In the rows, zero is written as 128.
Here are made-up things, facts about them, and rows of numbers that follow some of those facts. Name the thing behind each unnamed row.

Some facts about the things:
π: uses; Σ: refers to
bidrek Σ:truvir
brinal Σ:fetrol
brival π:triro,skaska,femuk,zostum,griri Σ:koploson
brodrim π:stosta,vatruk
dalen π:vagrar,zostum Σ:truplus
dapu Σ:gope
dibru Σ:ketor
draklagrus Σ:fetrol
drenil Σ:lirobrek
droba Σ:reklas
drodar π:plazun,nofam
fadror π:rubrubo,dograr,larur,fuvu
femuk Σ:niva
flanebos π:rokloskos
flazagin Σ:skikos
flibesel π:tragrunos,ziflom
flugrar π:dograr,grozek Σ:skiskar
fuplen π:rozi,gidrek
gidrek Σ:kledo
grazik π:motre,rugul
grenos Σ:zugre
grila π:zemun,drora,bafla,ziflom Σ:pofidu
kaskem π:klaplun,triro Σ:vagrar
kesofi π:lostun,plofleklek,pofu,femuk
klaples Σ:skepus
klegriski π:rubrubo
koploson π:skevor
kudron π:leski Σ:leski
larur Σ:febi
lirobrek π:fetrol
lolun π:biris
lostun Σ:fadror
lotris Σ:regros
mabas Σ:resubol
moson π:klakligal Σ:grazik
mudom Σ:grazik
pasteman Σ:flibesel
pedram π:flugefa,stededre Σ:skiskar
pife π:skevor Σ:klaplun
pladim Σ:kledo
reklas π:flugefa,devoklor,stistes,nugrum
renir Σ:paklum
resim Σ:nugrum
resubol π:ketor Σ:gope
robi π:skaska
rozi Σ:pofu
sipal π:goflur Σ:skiskar
skikil Σ:gital
skikos Σ:skiskar
skiplak Σ:klaplun
sorem Σ:suvin
stosta Σ:goflur
suvapli π:rokloskos,grozek,trose,fefu
taplem Σ:gital
tena Σ:ketor
traflum Σ:nofam
tragrunos Σ:voska
triro Σ:rokloskos
tristi π:skepus,niva,griri Σ:vagrar
trolil π:plazek,febi Σ:leski
tubu π:brinal,skiskar Σ:reklas
tustu Σ:reklas
vibran Σ:truvir
vovi Σ:truplus
zakan Σ:flugrar
zinin π:mabas Σ:skepus
zugre π:paklum,skevor,plazek,griri

Some rows with their names:
zakan: [138 140 125 123 133 128 133 133 134 119 120 113 111 141 135 136 123 135
 122 115 141 125 132 129 125 124 119 133 123 133 147 135 120 132 134 132
 127 128 135 149 133]
tena: [117 157  96 133 139 127 135 132 135 122 114 105 111 111 132 123 106 111
 129 128 155 125 149 112 113 137 118 124 149 142 137 121 133 127 115 144
 137 127 144 133 135]
skiplak: [129 143 114 132 129 134 129 128 120 115 123 112 121 140 132 117 119 126
 131 123 141 130 139 128 125 136 122 125 130 140 148 124 132 124 128 129
 130 128 129 138 141]
trolil: [136 136 107 146 133 128 131 110 161  70 151 148 130 119 117 138 123 121
 133 139 134 144 123 113 121 125 118 109 182 146 126 118 138 121 144 137
 127 173 126 132 111]
bidrek: [119 163 103 126 128 135 126 156 123  97 116 115 103 121 149 113  90 122
 147 124 132 138 141 125 101 126 104 122 133 139 137 127 122 104 123 122
 121 112 105 109 127]
kaskem: [128 142  81 122 142 144 128 131 143 119 153 138 128 119 129 111 143 111
 153  93  97 139 121 131 141 127 114 107 101 118  97  99 124 130 133 123
 166 153 157 161 126]
tragrunos: [137 109 122 107 130 151 126 131 123 134 125  98 131 133 149 112 106 118
 119 134 120 137 143 136 100 164 121 161 114 161 162 139 137 139 121 122
 140 135 136 125 125]
grenos: [130 139 122 129 130 132 128 130 121 120 123 115 122 137 132 122 121 127
 129 125 140 128 133 130 129 133 124 130 128 134 140 129 129 126 129 131
 129 127 127 135 136]
ziflom: [134  76 133  92 130 158 129 125 121 160 131  99 147 117 156 112 102 110
 108 153  95 139 141 136  81 181 130 186  99 175 163 148 138 145 113 113
 146 135 140 107 113]
paklum: [123 127 125 137 125 126 128 113 114 129 131 130 132 131 124 134 124 111
 111 145 130 124 110 115 133 115 128 132 133 120 135 132 122 124 133 127
 115 123 129 126 143]
motre: [124 128 132 131 135 120 136 122 122 136 134 129 135 130 121 134 126 132
 126 141 130 130 122 122 127 124 138 137 130 135 128 131 128 117 127 131
 125 133 116 123 130]
skiskar: [150 127 152 111 146 102 157 123 166 143 125 127 103 132 130 188 138 160
 103 111 129 115 107 118 115  90 123 149 104 128 141 156  88 136 141 134
 118 136 143 173 116]
fuplen: [129 113 132 130 131 124 132 122 150 121 147 153 145 111 117 137 138 138
 140 136 108 139 123 130 123 126 136 119 142 134 106 122 137 125 132 128
 129 152 119 118 104]
grazik: [135 120  91 119 150 128 132 100 138 141 166 138 166 119 105 136 157 138
 157 124  97 157  99 130 141 122 139 108 106 129 115 107 150 130 140 141
 156 162 137 159 118]
pofidu: [122 127 132 131 129 122 132 123 117 141 126 127 131 129 125 129 127 126
 121 135 128 125 124 125 128 127 134 134 122 128 129 130 125 122 124 126
 126 122 124 124 136]
drora: [127 107 133 114 130 137 130 124 116 150 127 113 137 125 138 122 115 119
 116 143 116 130 131 129 109 149 133 157 112 147 144 139 130 132 119 121
 134 126 131 117 128]
kesofi: [123 116 132 133 126 130 131 131 145 126 144 158 130 114 125 123 141 120
 130 120 101 124 128 128 131 126 131 120 125 120  92 116 118 127 127 112
 137 144 137 121 116]

Which thing is each row?
No name comes twice in this set of rows, the named rows included.
[120 133 118 145 121 149 131 148 150  97 150 170  97 128 141  97 140  84
 118  84  93 106 136 127 149 126 109 119 118 104  68 101  86 125 133  86
 154 159 168 139 135] => brival
[162 140 142 106 143 113 151 133 173 126 113 111  82 143 142 185 134 160
 104  88 140 112 120 124 114  94 104 144  99 128 158 157  83 150 146 135
 122 131 159 194 119] => skikos
[125 132 128 138 139 114 138 108 120 119 144 137 135 135 117 141 122 127
 120 149 135 133 107 115 131 117 137 136 143 135 128 133 125 106 136 134
 122 145 110 126 132] => febi
[109 148 102 138 148 113 147 122 140 133 127 119 127  98 118 136 109 117
 130 149 147 130 138 103 107 130 132 129 158 149 123 122 135 115 112 148
 136 141 132 121 126] => ketor
[143 130  88 120 147 136 128 110 146 118 161 129 153 127 112 129 150 141
 161 115 110 158 112 134 139 129 128 106 118 137 124 107 152 133 144 144
 156 168 138 163 115] => moson
[161 125 139 111 142 117 145 131 194 109 137 140 108 122 129 176 144 164
 128  99 118 131 120 129 112 103 113 126 126 136 128 139 106 146 148 133
 127 160 146 171  91] => sipal
[120 143 123 137 127 139 132 143 122 119 129 132 102 143 140 103 125 102
 116 101 124 110 139 126 141 131 117 135 113 119 109 118 100 121 125 108
 143 133 148 141 150] => triro
[118 145  85 118 149 129 135 117 109 157 142 119 137 126 123 121 135 113
 141 117 111 136 107 121 142 120 128 124  85 117 118 112 125 118 126 133
 156 129 144 157 148] => vagrar
[122 142 121 136 129 136 132 139 121 117 130 128 106 143 137 108 124 108
 118 108 129 114 136 125 140 131 118 135 117 122 117 122 107 120 127 113
 139 133 143 139 148] => femuk
[108 156 110 126 127 127 131 152 118 112 117 129 109 109 146 119  90 120
 144 136 120 135 134 121  98 119 112 125 127 134 125 128 118  95 119 116
 116 104  98  94 125] => truvir

Now the same things, written a new way:
Some things and their rows:
klapli: [144 123 156 168 136 110 130 108 117 147 165 149 167 108 110 143 128 100
 125 123 126  94 120 112 146 111 118 129 108 111 148 114 139 120 119 155]
kledo: [139 120 155 172 131 113 140 104 123 138 152 140 169 100 133 116 123 104
 124 130 129  95 117 115 145 122 115 127 122  97 141 106 129 116 130 159]
plofleklek: [144 117 142 189 120 121 126 112 125 115 192 185 185 129 115 142 127 103
 117 128 122 116  98 141 126  77 112 143 105  81 157 105 132 109 149 147]
grenos: [153 137 168 152 124 120 121 115 120 141 156 145 147 107 139 134 121  96
 127 124 124 104 131 120 128 112 120 115 108 105 139 113 149 115 122 150]
resim: [153 138 168 152 124 120 121 114 120 141 156 145 148 107 137 134 120  96
 127 124 124 105 131 120 130 112 120 115 108 104 139 113 149 116 122 150]
dalen: [152 139 168 154 131 131 106 118 112 106 157 173 165 120 169 150 126 104
 117 128 116 136 126 157 144  81 111 144 112 123 124 120 145 106 184 136]
vagrar: [149 121 149 185 129 116 127 102 124 112 174 173 199 112 119 126 133 106
 115 129 113 114 105 151 132  86  99 142 107  67 151  97 137 109 144 146]
zostum: [143 122 135 191 124 118 128 110 131 118 186 191 207 136 116 150 132 107
 119 128 116 115 100 154 119  71 103 139  97  55 153 100 123 107 145 147]
zakan: [151 139 173 152 123 120 116 118 123 140 157 131 153 108 134 136 116  99
 127 124 120 109 134 114 125 108 126 117 107 106 137 115 145 115 119 150]
paklum: [139 146 137 167 154 104 135  96 127 154 140 163 228 127 122 171 146 113
 130 124 106  93 127 152 132  94  92 122  86  48 129 105 112 119 115 152]
goflur: [146 122 152 171 129 107 134 105 118 149 171 153 167 106 100 136 128  98
 124 123 126  88 116 109 132 111 117 120 104  88 154 109 141 124 105 155]
stosta: [153 136 164 153 114 117 125 110 120 144 163 147 146 105 129 129 121  94
 126 125 123  94 124 111 114 111 121 105 103  78 145 108 152 123 106 149]
nofam: [145 121 152 169 127 107 135 103 116 148 172 152 164 104 101 137 127  98
 124 123 126  85 115 103 130 112 119 118 104  86 153 109 142 128 102 153]
drodar: [140 123 163 153 141 114 127 108 105 145 158 144 154 101 127 148 126 102
 122 123 128  93 123  96 165 115 125 134 115 144 141 126 144 127 141 148]
tena: [156 139 168 152 123 120 122 113 118 139 156 146 145 104 142 131 121  97
 126 124 123 107 133 123 127 112 118 115 109 102 138 113 151 114 123 148]
klaples: [146 139 157 154 116 124 131 119 124 150 156 153 139 119 154 140 114  98
 132 127 135 107 130 111 121 116 128 112 113 103 132 117 131 111 129 154]
suvapli: [157 110 153 165 143 125  92 103 131 171 154 118 143  97  76 128 120 108
 125 116 129 114 132 165 208 110 102 133 117 200  87 127 134 112 155 138]

Which thing is each row?
No name comes twice in this set of rows, the named rows included.
[150 152 170 142 150 126 112 103 116 117 123 151 197 108 184 145 136 114
 121 129 103 125 138 164 157  95  96 139 110 105 112 113 138 107 178 135] => tristi
[132 150 149 146 173 113 126 100 113 149 120 156 220 124 157 190 147 120
 128 124 107 104 139 148 175  97  97 142 100 118 110 125 110 117 166 144] => zugre
[156 107 146 169 137 121  98 104 134 171 160 130 151  98  72 118 120 106
 124 116 128 107 126 158 185 106 102 128 112 161 100 122 134 116 134 142] => flanebos
[141 136 138 175 142 109 132 102 127 142 157 172 214 128 118 161 140 110
 126 125 111 101 118 149 130  89  99 129  92  58 140 104 118 115 127 151] => niva
[135 136 129 177 136 113 141 105 130 150 158 178 204 137 134 166 134 111
 130 128 121 102 119 141 124  93 105 124  96  58 134 108 104 110 130 155] => skepus
[139 125 148 172 140 123 122 113 119 118 170 178 193 129 139 160 131 110
 119 127 119 121 111 144 154  81 111 153 109 117 140 117 126 109 176 143] => robi
[137 145 148 153 164 107 131  99 117 156 128 153 211 120 137 177 145 115
 129 123 110  94 136 139 160 105 100 129  97  97 121 118 116 120 137 150] => koploson
[156 151 203 167 121 123  84 119 142 153 155  34 149 113  80 165  96 111
 134 124 108 152 154 134 163 104 140 120 107 201  89 121 129  97 136 147] => flugrar
[140 139 129 184 140 109 133  99 134 137 161 182 234 138 116 166 143 113
 126 126 105 103 113 165 116  76  90 127  83  26 141  96 110 113 123 149] => griri
[153 137 172 154 131 134 109 112 117  98 152 162 175 109 176 127 126 108
 115 131 110 136 123 158 150  88 105 148 119 114 128 111 149 103 189 134] => kaskem
[158 138 173 152 126 115 117 112 114 135 155 145 146 103 135 130 124  94
 124 123 122 107 134 129 129 108 116 115 107 100 135 113 157 118 122 148] => vovi
[153 131 154 173 108 131 116 119 129 109 183 182 167 129 143 136 120  99
 119 129 119 128 109 148 109  77 114 130 105  72 148 103 143 105 152 142] => lostun
[146 161 159 137 150 117 123 105 118 151 120 150 189 119 170 168 137 111
 132 125 108 109 149 149 142 105 102 117  98  89 110 118 125 114 141 144] => pife

The same things again, as new rows of numbers:
Some things and their rows:
dibru: [139 134 123 138 134 155 117 121 131 138 118 132 130 144 134 127 113 101
 118 144 141 116 123 146 140 126 122 139 140 129 128 131 124]
pife: [131 134 111 130 170 136 125 129 129 146 129 129 129 141 140 102 129 110
 122  99 126 135  99 134 148 135 137 107 133 147 140 129 122]
drenil: [134 133 116 131 142 138 128 125 127 139 133 121 127 137 121 135 132 116
 126 125 131 134 122 128 134 132 137 125 123 130 131 133 120]
zinin: [155 146 139 122 146 154  89  99  92 122 139  90 135 142 124  47 112 144
 123  39 119 167 112 120 127 123 136  90 145 145 130 140 115]
pedram: [117 135 119 115 147 122 156 132 147 147 130 120 130 168 127  78 101 133
  95 108 133 152 109 109 142 113 127  89 155 130 143 140 126]
sorem: [134 133 117 131 142 138 128 125 128 139 133 121 127 138 122 137 131 116
 126 125 131 135 122 128 135 132 137 126 124 130 131 133 120]
tragrunos: [133 138 121 138 108 155 123 133 118 133 125 123 130 124  97 160 129 139
 120 150 133 125 141 121 126 142 155 148 114 108 117 140 116]
grenos: [134 133 117 131 142 138 128 125 127 139 133 121 127 137 121 136 132 117
 126 125 131 134 121 128 134 132 137 126 123 130 131 133 120]
suvapli: [128 127 105 133 164 151 138 125 125 141 130 104 128 149 137  98 115  96
 109 116 119 146 114 109 160 134 130 120 109 146 130 125 118]
zemun: [129 136 126 136 102 153 132 132 116 136 120 121 133 120  95 151 130 137
 117 150 130 122 146 121 128 140 155 150 110 111 116 137 115]
fetrol: [131 142 153 126 109 124 121 132 111 132  98  87 128  91  97 163 135 104
 117 115 115 120 160 147 131 145 163 130 108 116 115 134 106]
vipu: [130 131 121 129 136 137 137 125 126 142 128 119 131 134 122 125 132 114
 123 124 128 131 126 128 137 130 137 127 120 134 129 130 119]
nofam: [143 127 139 118  90 110 160 107 120 152 136 108 129 136 110 130 151 117
 148 137 131 112 140 129 109 100 122 142 129 129 134 134 120]
febi: [132 127 123 129 112 127 165 121 126 146 129 125 137 122 114 147 145 116
 133 153 127 111 147 133 127 130 142 149 116 125 126 130 118]
flugefa: [133 127 124 129 101 121 158 122 127 149 133 127 126 140  98 153 147 135
 138 157 134 112 135 112 116 116 133 146 125 121 133 133 123]
kledo: [127 127 127 126 129 141 150 122 122 148 114 116 137 128 122 103 135 109
 123 117 126 129 134 127 136 126 137 132 114 140 127 124 118]
gital: [120 126 112 113 125 138 154 133 120 169 133 111 138 127 130 106 175 124
 132 109 137 142 124 127 141 122 148 125  82 142 122 128 112]

Name these rows:
No name comes twice in this set of rows, the named rows included.
[122 146 161 107  93 121 168 120 124 138 121 116 163 114 111 106 126 171
  91 124 134 123 186 153 136 126 158 115 151 106 111 142 112] => skiskar
[146 129 134 120  95 110 151 107 123 147 144 111 126 140 110 141 148 121
 150 140 134 115 135 129 107 101 122 139 133 126 136 138 121] => plazun
[144 156 153 124 100 134  91  98  93 120 195  93 137 131  89 166 135 109
 118 126 126 141 123 136 127  93 138 141 122 121 108 149 125] => mabas
[126 131 115 141 164 122 177 126 116 133 135 111 144 124 105 222 169 170
 106 177 127 111 190  91 183 167 156 145 107 121 110 112 109] => leski
[130 123 133 118 176 139 144  99 125 142 131 114 145 158 138 108 162 136
 126  93 151 158 147 118 150 114 107 106 123 161 123 106 122] => grazik
[125 140 119 135 151 160 103 139 117 139 116 122 129 134 119  98 116 128
 104  98 126 143 105 124 150 143 149 111 120 136 126 132 119] => grila

Now the same things, written a new way:
Known rows:
tubu: [132 121 123 139 115 138 117 120 148 141 144 142 137 129 119 113 118 125
 149 130 129 153 117 115 126 166 161 138 180 159 124 130 126 116 125 120]
lirobrek: [121 132 124 127 119 120 135 119 140 123 116 137 131 140 126 115 136 125
 128 152 134 125 135 117 125 138 122 169 124 124 129 129 125 117 126 121]
kesofi: [120 138 123 138 120 121 101 113 122 179 113 122 141 113 149 109 119 135
 145 152 120 139 121 164 147 150 126 127 123 148 121 137 136 134 133 114]
klegriski: [121 133 135 133 120 153 145 112 121 118 145 123 149 114 128 156 128 157
 117 117 126 129 167 117 135 149 123 198 138 145 136 126 132 145 121 123]
kledo: [127 132 124 128 121 120 119 120 131 120 119 134 131 130 122 124 139 125
 123 142 127 126 124 117 134 123 123 126 126 122 138 133 125 118 126 122]
voska: [124 132 123 127 122 120 117 123 131 120 117 124 123 136 123 116 139 125
 129 137 127 121 122 117 136 124 125 132 124 123 138 131 125 117 126 122]
pladim: [132 117 125 129 121 120 127 121 132 122 141 129 124 113 122 133 128 125
 119 118 126 132 129 116 129 123 122 105 129 122 125 126 124 119 126 120]
grenos: [127 113 125 127 120 119 135 137 128 123 125 123 118 120 124 127 123 124
 127 118 136 128 125 116 126 127 122 122 124 135 125 125 125 119 126 121]
leski: [137 135 125 125 122 120 122 139 124 121 116 125 122 135 122 131 135 125
 123 136 130 127 126 121 127 123 122 107 126 121 132 128 125 117 127 143]
plofleklek: [129 142 124 126 141 119 101 120 118 125 113 120 128 112 135 112 118 125
 141 124 123 148 116 169 145 122 120  99 124 123 121 130 141 126 139 122]
truti: [126 126 125 126 120 120 128 122 128 122 120 125 124 131 123 126 128 125
 124 127 127 126 126 116 122 125 122 127 124 124 125 128 124 119 127 122]
mudom: [134 113 126 127 120 120 130 125 134 124 126 123 120 119 122 136 126 124
 122 119 126 125 129 116 128 127 122 102 130 123 125 126 124 120 126 121]
paklum: [121 108 126 125 150 156 128 143 121 138 116 123 146 110 162 112 159 124
 123 155 126 118 108 166 151 119 167 111 124 119 125 124 139 128 124 124]
femuk: [136 126 134 125 145 121 101 120 117 156 113 120 125 112 137 116 117 123
 138 119 123 140 115 186 135 121 120  95 124 121 119 127 136 139 137 126]
lotris: [125 123 126 127 120 121 134 122 131 124 129 128 121 118 121 136 120 125
 119 118 127 125 130 117 118 125 122 122 124 131 125 126 125 118 129 122]
klaplan: [126 126 125 127 121 120 128 121 127 122 120 125 124 132 123 126 128 125
 124 127 127 125 126 117 123 125 122 128 125 124 125 128 124 118 126 122]
droba: [128 116 125 127 121 120 131 127 135 122 130 124 117 114 122 136 120 124
 121 118 127 123 130 116 129 125 122 109 126 129 125 126 124 119 126 121]

Rows to name:
No name comes twice in this set of rows, the named rows included.
[119 145 128 140 119 166 151 107 122 119 136 129 163 121 136 150 132 170
 117 131 126 126 181 125 137 167 128 252 136 149 142 133 138 144 121 121] => fadror

Now the same things, written a new way:
Some things and their rows:
robi: [ 93 157 187 128 162 130 133 127 107 133 127 143 144 146]
klaplan: [132 121 124 128 131 127 128 133 132 129 125 123 134 129]
rozi: [145 124 100 116 113 118 144 117 156 125 171 102 140 125]
nustu: [131 121 123 127 132 128 129 133 131 129 125 124 134 129]
truvir: [130 117 144 107 142  97 130 159 115 116  90 121 116 108]
tubu: [118  87 152 122 149 137 103 141 161 142 149 125 162 112]
resubol: [108 108 134 109 143 121 119 147 130 140 119 129 145 128]
tustu: [134 114 135 129 118 131 117 122 158 123 147 125 146 108]
leski: [137 133  86 149 102 133 175 140 130 104 122 129 146 168]
nofam: [163 120 117 135 125 109 138 146 114 103  96 104 138 112]
bafla: [131 116 153 116 110 181 162  99 146 112  95 128  88 130]
pofidu: [123 127 109 184 117 162 143 156 131 125 107 125 139 186]
vovi: [160 128 121 106 119 134  77 116 142 136 124 146 160 117]
drenil: [124 124 126 119 114 128 106 123 139 132 132 120 149 109]
zinin: [100 123 114 106 136 137  99 115 121 163 139 114 158 124]
kaskem: [101 162 180  84 180 132  85 113 114 178 140 155 148 154]
fetrol: [144 129 103 121 115 109 158 143 120 106 111 122 135 134]

Rows to name:
No name comes twice in this set of rows, the named rows included.
[ 72 147 211 126 195 117 131 129 121 167 117 155 164 154] => kesofi
[163 121 119 128 135 129 118 136 113 116  89 151 153 131] => truplus

